Below are the code and all the weights of a small trained network. Each question names an input and a target symbol and asks about switching units off, where a switched-off unit gives its printed mean instead of its output.

import numpy as np


def w(rows, s, z=0):
    codes = np.array(rows[::2]) - 128.0
    scale = np.full(codes.shape[1], s)
    scale[-1] = z or s
    return codes * scale


def f(y):
    return y / 2 * (1 + np.tanh(0.7978845608 * (y + 0.044715 * y**3)))


def softmax(a):
    e = np.exp(a - a.max(-1, keepdims=True))
    return e / e.sum(-1, keepdims=True)


def log_softmax(a):
    a = a - a.max(-1, keepdims=True)
    return a - np.log(np.exp(a).sum(-1, keepdims=True))


def net(x, mask):
    ids = ['βδεζθλπσφψω'.index(c) for c in x.split()]
    T = len(ids)
    res = E[ids] + P[:T]
    r = res
    for j in range(2):
        rows = slice(2 * j, 2 * j + 2)
        q, k, v = (r @ M[0][rows].T for M in (Q, K, V))
        z = softmax(np.where(np.tri(T) > 0, q @ k.T / 2**0.5, -1e9)) @ v
        o = O[0][rows]
        res = res + np.where(mask[j], z, o[:, -1]) @ o[:, :-1]
    y = f(res @ A[0][:, :-1].T + A[0][:, -1])
    res = res + np.where(mask[2:10], y, B[0][:, -1]) @ B[0][:, :-1]
    return log_softmax(res[-1] @ U[:, :-1].T + U[:, -1])


Q, K, V, O, A, B = {}, {}, {}, {}, {}, {}
E = w([
[122,163,205,86],'β',
[50,163,109,173],'δ',
[124,108,234,7],'ε',
[50,122,108,190],'ζ',
[169,174,208,100],'θ',
[47,186,104,168],'λ',
[98,187,212,101],'π',
[69,179,125,219],'σ',
[104,46,47,74],'φ',
[67,156,81,153],'ψ',
[184,115,181,97],'ω',
],0.012)
P = w([
[150,254,29,228],'0',
[20,88,146,108],'1',
[36,35,165,73],'2',
[55,19,169,55],'3',
[79,27,180,59],'4',
[105,50,194,59],'5',
[121,67,199,61],'6',
],0.0062)
Q[0] = w([
[87,48,178,65],'head 0',
[103,105,12,253],'head 0',
[222,115,26,151],'head 1',
[231,51,218,15],'head 1',
],0.0065)
K[0] = w([
[140,140,88,163],'head 0',
[1,76,189,88],'head 0',
[92,31,111,44],'head 1',
[193,140,46,127],'head 1',
],0.0095)
V[0] = w([
[210,194,104,132],'head 0',
[255,108,47,205],'head 0',
[143,5,58,69],'head 1',
[209,113,180,65],'head 1',
],0.0082)
O[0] = w([
[219,86,202,181,66],'head 0',
[126,26,162,208,85],'head 0',
[1,185,213,117,252],'head 1',
[123,189,134,222,11],'head 1',
],0.0087,0.0026)
A[0] = w([
[183,162,72,158,253],'neuron 0',
[113,110,154,77,124],'neuron 1',
[69,100,38,189,209],'neuron 2',
[150,101,214,204,183],'neuron 3',
[115,76,111,93,201],'neuron 4',
[187,53,140,80,155],'neuron 5',
[162,34,155,111,156],'neuron 6',
[96,143,1,136,204],'neuron 7',
],0.0091,0.0033)
B[0] = w([
[148,151,206,83,140],'neuron 0',
[108,144,161,81,243],'neuron 1',
[140,170,81,160,202],'neuron 2',
[89,1,188,205,173],'neuron 3',
[91,156,122,111,253],'neuron 4',
[169,141,74,157,214],'neuron 5',
[141,123,74,175,219],'neuron 6',
[116,115,79,247,231],'neuron 7',
],0.0089,0.0062)
U = w([
[105,170,2,227,226],'β',
[79,115,68,87,122],'δ',
[55,80,209,97,185],'ε',
[130,242,193,4,171],'ζ',
[155,124,97,103,24],'θ',
[188,181,115,105,168],'λ',
[166,164,140,120,146],'π',
[103,76,159,213,1],'σ',
[150,101,115,109,84],'φ',
[167,101,139,185,125],'ψ',
[153,129,108,109,56],'ω',
],0.0074,0.0031)

Each question gives the input, a string of symbols that net reads in full, and the target symbol t.
The units are the heads (2 rows each of Q, K, V and O) and the neurons (one row each of A and B). Each row of codes is followed by its name. A weight is (code - 128) times the scale printed after its matrix; where a second scale follows, it is the last column's (O, A, B and U).
mask holds one flag per unit, heads first, then neurons. A switched-off unit (its flag False) gives its mean, the last column of its rows in O or B, instead of its output. The means were averaged over made-up inputs and are rounded, as every weight is.
A unit's drop is (log p(t) with every unit on - log p(t) with that unit switched off) / (log p(t) with every unit on - log p(t) with every unit switched off).
The circuit of an input: a set's keep is (log p(t) with only the set's units on - log p(t) with every unit switched off) / (log p(t) with every unit on - log p(t) with every unit switched off). Starting from all 10 units, units are removed one at a time, each time the one whose removal leaves the highest keep (on an exact tie, the one counted first), for as long as the keep stays at least 0.8.
units of the circuit, in order: the units of the circuit, biggest drop first
unit that matters most: the unit with the biggest drop
top k neurons: the k neurons with the biggest drops, biggest first
drop of u: that unit's drop, to one decimal
input ω φ ε φ β, target σ: units of the circuit, in order	(head 0; neuron 3)
input θ π φ θ θ λ β, target ψ: units of the circuit, in order	(head 0; head 1; neuron 3)
input ε λ ω, target ζ: top 2 neurons	(neuron 7; neuron 3)
input ω φ φ φ ε ε, target σ: units of the circuit, in order	(head 0; neuron 3; neuron 6)
input θ π λ φ, target β: unit that matters most	neuron 7
input ε ε π, target ζ: top 3 neurons	(neuron 7; neuron 3; neuron 6)
input σ ε ε ω, target β: top 2 neurons	(neuron 6; neuron 5)
input π φ λ φ δ φ φ, target ζ: units of the circuit, in order	(head 1; neuron 6; head 0)
input λ φ λ φ φ ε φ, target ζ: units of the circuit, in order	(head 1; neuron 3; neuron 6; head 0)
input ε ψ ε ε, target ζ: top 3 neurons	(neuron 7; neuron 3; neuron 1)
input ε δ θ, target ζ: top 3 neurons	(neuron 7; neuron 3; neuron 6)
input ε δ β, target ζ: top 2 neurons	(neuron 7; neuron 3)
input π ε φ ζ, target β: drop of neuron 2	0.1
input φ φ φ ε φ θ β, target ε: drop of head 0	0.7
input φ φ δ φ φ ω, target ε: drop of neuron 3	0.2
input ω φ ε β π φ π, target σ: unit that matters most	head 0
